What each symbol does to the nodes:
Q714: ε>Q306, ψ>Q804
Q14: ε>Q608, ψ>Q650
Q370: ε>Q201, ψ>Q520
Q763: ε>Q509, ψ>Q292
Q86: ε>Q363, ψ>Q829
Q59: ε>Q922, ψ>Q648
Q833: ε>Q901, ψ>Q312
Q910: ε>Q554, ψ>Q239
Q648: ε>Q33, ψ>Q59
Q898: ε>Q516, ψ>Q866
Q825: ε>Q312, ψ>Q901
Q292: ε>Q335, ψ>Q763
Q633: ε>Q650, ψ>Q608
Q312: ε>Q159, ψ>Q833
Q608: ε>Q144, ψ>Q633
Q144: ε>Q829, ψ>Q363
Q69: ε>Q806, ψ>Q377
Q201: ε>Q53, ψ>Q949
Q306: ε>Q866, ψ>Q516
Q239: ε>Q825, ψ>Q910
Q509: ε>Q86, ψ>Q401
Q914: ε>Q59, ψ>Q33
Q922: ε>Q763, ψ>Q335
Q901: ε>Q910, ψ>Q825
Q909: ε>Q714, ψ>Q529
Q377: ε>Q865, ψ>Q69
Q865: ε>Q934, ψ>Q975
Q159: ε>Q377, ψ>Q806
Q516: ε>Q804, ψ>Q306
Q520: ε>Q858, ψ>Q370
Q195: ε>Q975, ψ>Q934
Q949: ε>Q520, ψ>Q201
Q747: ε>Q949, ψ>Q53
Q33: ε>Q464, ψ>Q914
Q975: ε>Q69, ψ>Q865
Q866: ε>Q863, ψ>Q898
Q401: ε>Q292, ψ>Q509
Q529: ε>Q14, ψ>Q909
Q464: ε>Q239, ψ>Q554
Q806: ε>Q833, ψ>Q159
Q804: ε>Q529, ψ>Q714
Q335: ε>Q648, ψ>Q922
Q554: ε>Q914, ψ>Q464
Q363: ε>Q633, ψ>Q144
Q829: ε>Q401, ψ>Q86
Q934: ε>Q747, ψ>Q195
Q863: ε>Q370, ψ>Q858
Q53: ε>Q195, ψ>Q747
Q650: ε>Q909, ψ>Q14
Q858: ε>Q898, ψ>Q863

The rows follow the links: the fewer symbols apart two nodes are, the more alike their rows tend to be.

Each row is also shifted at random along 4 hidden directions that mean nothing.

Rows with their nodes:
23 -36 11 38 -33 -1 -11 3 8 -45 -54 -28 -23 31 9 27 21 -11 41 3 -10 12 -3 -12 -39 -27 9 2 -37 2 42 15 30 -19 29 -> Q306
-44 4 4 50 -4 25 10 16 27 -28 -19 0 -16 33 27 29 2 -3 29 -6 -46 -8 28 5 -31 -48 30 -10 -20 34 43 28 46 2 51 -> Q866
-43 2 5 -41 8 -19 3 4 -21 42 18 1 22 -17 -19 -32 -18 14 -30 -23 6 -3 -6 4 48 37 -6 -1 41 -12 -49 -26 -22 10 -28 -> Q86
36 21 16 22 19 21 -8 -36 3 -21 -72 -31 -8 35 -3 49 -43 44 -31 1 -6 20 21 -24 -36 -27 11 -21 -29 21 -21 1 -5 -15 19 -> Q516
52 18 -16 -18 16 5 -12 -41 20 -52 -6 13 30 -7 -6 26 2 -1 -20 55 37 40 -5 -21 -66 -2 1 5 -58 -14 19 24 -40 -12 -29 -> Q909
17 -22 9 -45 -10 -12 -17 -28 -2 -24 -42 4 42 -11 -25 12 -8 13 -26 19 28 32 -4 -23 -26 27 5 3 -35 -24 -11 -7 -35 -14 -36 -> Q650
61 -22 3 20 -12 -14 -34 -31 -4 -21 -71 -43 -24 33 8 33 3 -1 -3 25 18 18 -53 -17 -29 -19 -49 10 -27 -12 0 -11 4 -27 -12 -> Q239
-62 -4 13 -3 -9 10 -7 -31 16 -49 -57 6 30 16 -10 41 -21 19 -19 13 -2 26 25 -15 -53 -17 38 -4 -50 8 16 15 -7 -14 6 -> Q901
11 27 -13 24 19 1 34 30 -1 13 109 5 -49 -40 -2 -37 36 -24 35 27 12 -4 3 -2 26 24 -23 13 20 -16 19 7 -22 10 -7 -> Q934
32 -55 -21 -34 -35 -37 -1 47 -5 30 59 27 21 -34 3 -61 53 -50 34 -3 11 -36 -38 31 45 35 -11 23 26 -22 23 -4 20 18 -22 -> Q829
-4 -21 -13 8 -12 -18 0 32 -14 41 27 8 -5 1 19 -34 32 -42 32 -34 -14 -39 -36 41 41 -7 -19 12 44 5 8 -8 50 14 15 -> Q922
-115 21 14 -39 15 5 1 -29 -8 6 -6 0 32 -17 -33 4 -38 39 -51 -7 19 18 31 -21 7 30 22 -12 -1 -7 -53 -16 -54 4 -23 -> Q69
33 -45 -20 11 -14 -24 -46 -13 -4 -23 -50 -27 -9 31 25 23 42 -24 7 41 28 -1 -75 4 -36 -28 -68 14 -27 -12 18 -9 16 -25 -24 -> Q825
-139 9 24 -10 2 0 4 -21 -19 20 -9 -42 -24 -14 -32 -3 -21 32 -31 -3 24 29 -2 -33 23 44 -20 -13 14 -29 -56 -30 -44 -10 -26 -> Q363
52 42 -3 -7 37 -16 27 -19 -8 26 64 7 -16 -43 -33 -27 10 -37 9 4 24 33 -16 -11 23 58 -6 18 18 -32 -2 -9 -48 14 -22 -> Q949
-6 72 -2 17 44 39 49 23 14 10 104 23 -32 -40 -10 -22 -7 17 5 14 -12 3 63 -2 22 17 32 -8 20 8 2 24 -30 23 14 -> Q401
-109 -95 -7 -28 -76 -37 -19 58 -12 18 -4 16 28 -2 16 -53 49 -32 40 -34 -6 -48 -37 31 43 7 5 16 20 -5 23 -9 54 6 -7 -> Q144
-111 5 -14 20 3 -2 6 27 0 26 26 18 3 14 24 -18 5 -23 20 -33 -35 -37 -4 35 23 -23 6 1 25 28 21 10 46 18 38 -> Q370
48 28 -11 14 32 -9 12 9 -23 47 66 -27 -56 -25 -10 -28 14 -7 2 23 27 6 -26 -10 41 38 -62 8 46 -32 -30 -28 -36 3 -33 -> Q195
30 -14 -8 23 -13 0 -7 9 20 -33 -21 8 3 23 22 25 21 -24 29 8 -13 1 -4 5 -32 -42 9 7 -29 13 51 25 37 -5 26 -> Q554
-26 30 12 -5 20 -14 27 0 -3 32 56 9 -5 -33 -31 -26 -4 -18 7 -16 13 23 9 -3 35 53 14 8 33 -20 -3 -4 -31 15 -7 -> Q292
56 3 28 -49 -6 -19 4 -22 -3 26 -25 24 64 -15 -44 -13 -49 13 -25 -73 -14 17 22 -1 30 53 57 -3 33 1 -33 -19 -20 11 5 -> Q520

In each set, the symbols that take the first to the second take the third to the fourth. Give the fourth.
Answers are names.
-28 -66 -8 -65 -37 -44 -46 -21 9 -38 -74 33 95 9 -6 5 25 -30 -12 -1 34 17 -48 3 -40 10 12 24 -39 -18 22 2 6 -15 -28
to 27 23 -20 -11 25 -10 9 22 -14 53 73 14 -8 -21 9 -38 10 -16 -1 -7 5 -26 -23 23 46 16 -36 9 47 -5 -20 -14 -6 18 -12
as -9 46 30 24 29 -7 22 -39 -6 17 -9 -47 -53 -6 -45 19 -30 -2 3 -1 22 61 -10 -45 4 49 -16 8 9 -28 -17 -18 -57 -12 5
to Q608

26 7 -16 24 9 12 -2 -13 30 -57 -12 16 1 19 21 27 13 -6 12 30 -1 12 9 2 -59 -40 12 6 -42 19 48 33 13 -12 16
to -5 18 14 -46 10 9 12 -6 -13 24 11 10 35 -19 -18 -21 -40 46 -51 -25 -4 -4 42 0 36 29 27 -20 26 3 -59 -19 -32 13 -18
as 5 16 14 -22 19 -27 15 -19 -8 26 13 1 10 -26 -44 -19 -15 -22 -4 -27 13 33 -14 -9 27 58 10 15 25 -28 -14 -17 -37 11 -11
to Q159

-71 6 24 -53 -4 6 3 -12 -14 19 -28 5 43 -11 -29 -12 -55 57 -58 -49 -7 -4 48 -3 26 33 46 -23 19 3 -65 -25 -27 8 -8
to -45 2 -5 2 4 -18 9 18 -19 58 33 -13 -25 -20 -9 -33 5 -6 -2 -17 9 -17 -25 10 53 33 -35 6 50 -24 -29 -26 -12 13 -13
as 75 26 34 32 10 26 0 -34 -1 -22 -74 -51 -38 33 -10 52 -47 45 -23 -6 -12 33 29 -36 -26 -14 5 -21 -20 15 -28 -5 -14 -20 32
to Q648

22 22 6 73 1 29 29 43 -8 31 34 -32 -84 14 19 -8 -3 7 39 -23 -51 -25 25 7 36 -24 -11 -12 41 18 0 -6 40 12 51
to 61 27 2 -36 41 -26 -15 -49 1 3 -29 10 42 0 -26 21 -23 -20 -35 -2 31 37 -32 -7 -18 26 -9 9 -11 -14 -16 -4 -39 -7 -23
as -9 36 -31 13 34 12 6 16 19 5 54 49 22 6 33 -2 13 -32 11 4 -26 -32 1 39 -7 -42 6 7 7 33 40 32 43 17 27
to Q464

13 21 26 -16 -10 28 42 25 5 19 37 23 18 -23 -24 -29 -45 37 -4 -65 -48 -19 88 3 53 24 86 -18 39 23 -18 2 0 27 36
to -73 -29 -25 -12 -30 16 -13 42 10 -18 19 36 29 8 40 -10 21 8 1 -1 -28 -53 22 35 1 -45 20 -12 -3 34 15 19 50 9 9
as -22 -62 -8 2 -29 -45 -37 -18 -1 -37 -57 -18 2 8 0 16 47 -48 33 34 42 29 -81 -12 -48 6 -39 34 -48 -37 45 -1 4 -27 -28
to Q69

84 -21 -26 27 -16 9 -25 16 6 -22 -5 -9 -26 19 46 18 44 0 11 55 8 -18 -26 9 -30 -49 -45 -1 -29 11 26 16 25 -12 -14
to -12 -17 -22 55 -13 20 -6 32 6 -24 30 -20 -63 10 41 4 47 -7 31 59 3 -28 -8 2 -22 -48 -47 -4 -22 4 26 13 27 -12 -2
as -35 76 -24 27 63 25 26 15 1 39 94 19 -36 -18 16 -12 1 -6 -4 16 -8 -21 10 21 21 -10 -28 -4 31 14 -6 8 -17 20 7
to Q509

-50 14 19 20 24 -19 -13 -55 -8 0 -63 -46 -29 22 -27 41 -24 -5 -6 4 27 50 -45 -27 -34 15 -40 5 -13 -24 -15 -18 -34 -20 -4
to 46 -50 -6 -26 -40 -43 -12 45 -15 60 1 20 35 0 11 -50 23 -38 29 -65 -27 -58 -34 45 65 10 -5 12 57 5 -4 -22 52 23 9
as 19 -26 -15 30 -26 19 7 50 -2 -4 45 -10 -45 -7 35 -18 42 1 35 32 -6 -34 3 11 11 -21 -22 -1 1 6 25 12 25 -1 6
to Q901

84 -34 8 -26 -13 -40 -16 -12 -29 18 -3 -36 -19 -25 -31 -22 24 -13 -6 25 65 32 -65 -29 25 65 -62 15 8 -63 -31 -33 -58 -12 -59
to 88 49 16 -7 42 0 9 -43 1 1 -18 -4 12 -8 -36 21 -45 17 -32 -19 6 39 18 -24 -12 28 19 -2 0 -7 -29 -3 -41 -1 3
as -34 -64 -11 2 -54 -7 -28 32 3 -19 -34 -3 8 26 40 1 34 1 16 8 -7 -39 -28 19 -10 -42 -15 0 -15 14 16 -1 52 -10 -5
to Q370

75 -33 -9 34 -33 25 -10 39 0 -27 -14 -22 -39 18 44 5 28 20 20 27 -16 -33 13 0 -13 -52 -10 -14 -19 24 13 6 48 -12 11
to -91 -23 -12 27 -15 -11 -10 16 11 -8 -11 5 -2 23 22 7 20 -44 47 -11 -20 -11 -33 22 -18 -34 -1 15 -1 14 52 8 53 1 27
as -114 -63 -5 -6 -48 -17 -42 8 -4 -17 -87 -14 21 47 28 18 10 4 -4 -9 -10 -27 -32 13 -15 -44 -17 1 -16 11 6 -12 50 -18 2
to Q59

11 42 18 6 22 6 40 -8 1 23 41 -10 -29 -27 -45 -11 -21 6 4 -15 -2 33 28 -25 34 51 16 0 27 -18 -11 -5 -35 12 10
to 53 23 -10 31 23 29 -2 -28 30 -54 -3 7 -10 15 14 41 14 -2 6 58 9 22 13 -12 -70 -38 8 5 -57 10 45 38 -6 -22 10
as -29 -25 7 -61 -10 -38 -22 -24 -13 2 -27 4 46 -17 -32 -11 -8 6 -35 4 41 22 -29 -19 8 48 -5 3 -8 -33 -32 -20 -41 -8 -54
to Q464

55 12 50 -9 -10 -11 18 -21 -14 21 -30 -18 5 -4 -50 -2 -43 17 -9 -58 -10 27 25 -24 33 50 36 -3 32 -12 -31 -24 -21 6 14
to 83 -40 -9 34 -33 -26 -10 32 3 9 -4 -4 -32 14 24 -10 46 -49 60 -12 -20 -28 -44 22 13 -25 -23 16 9 4 47 1 53 4 23
as 129 33 -1 9 26 26 8 -33 12 -52 0 -18 -30 -11 -9 32 -7 29 -21 69 33 49 19 -43 -63 4 -12 -10 -52 -16 3 16 -59 -22 -17
to Q825

110 -10 49 17 -33 12 20 17 -29 34 -11 -66 -70 -2 -33 -15 -26 50 -5 -28 -11 10 26 -40 55 42 -13 -25 39 -21 -61 -42 -24 -3 3
to 8 -25 21 36 -25 9 -20 -16 -3 -17 -86 -55 -42 52 12 43 -6 24 2 6 -6 12 -15 -25 -26 -39 -28 -8 -27 7 -3 -19 21 -30 18
as -35 -3 7 -49 -1 -7 -19 -35 -2 -17 -29 12 62 -13 -24 8 -27 33 -51 6 23 28 17 -17 -15 25 28 -10 -24 -13 -29 -3 -39 1 -31
to Q898

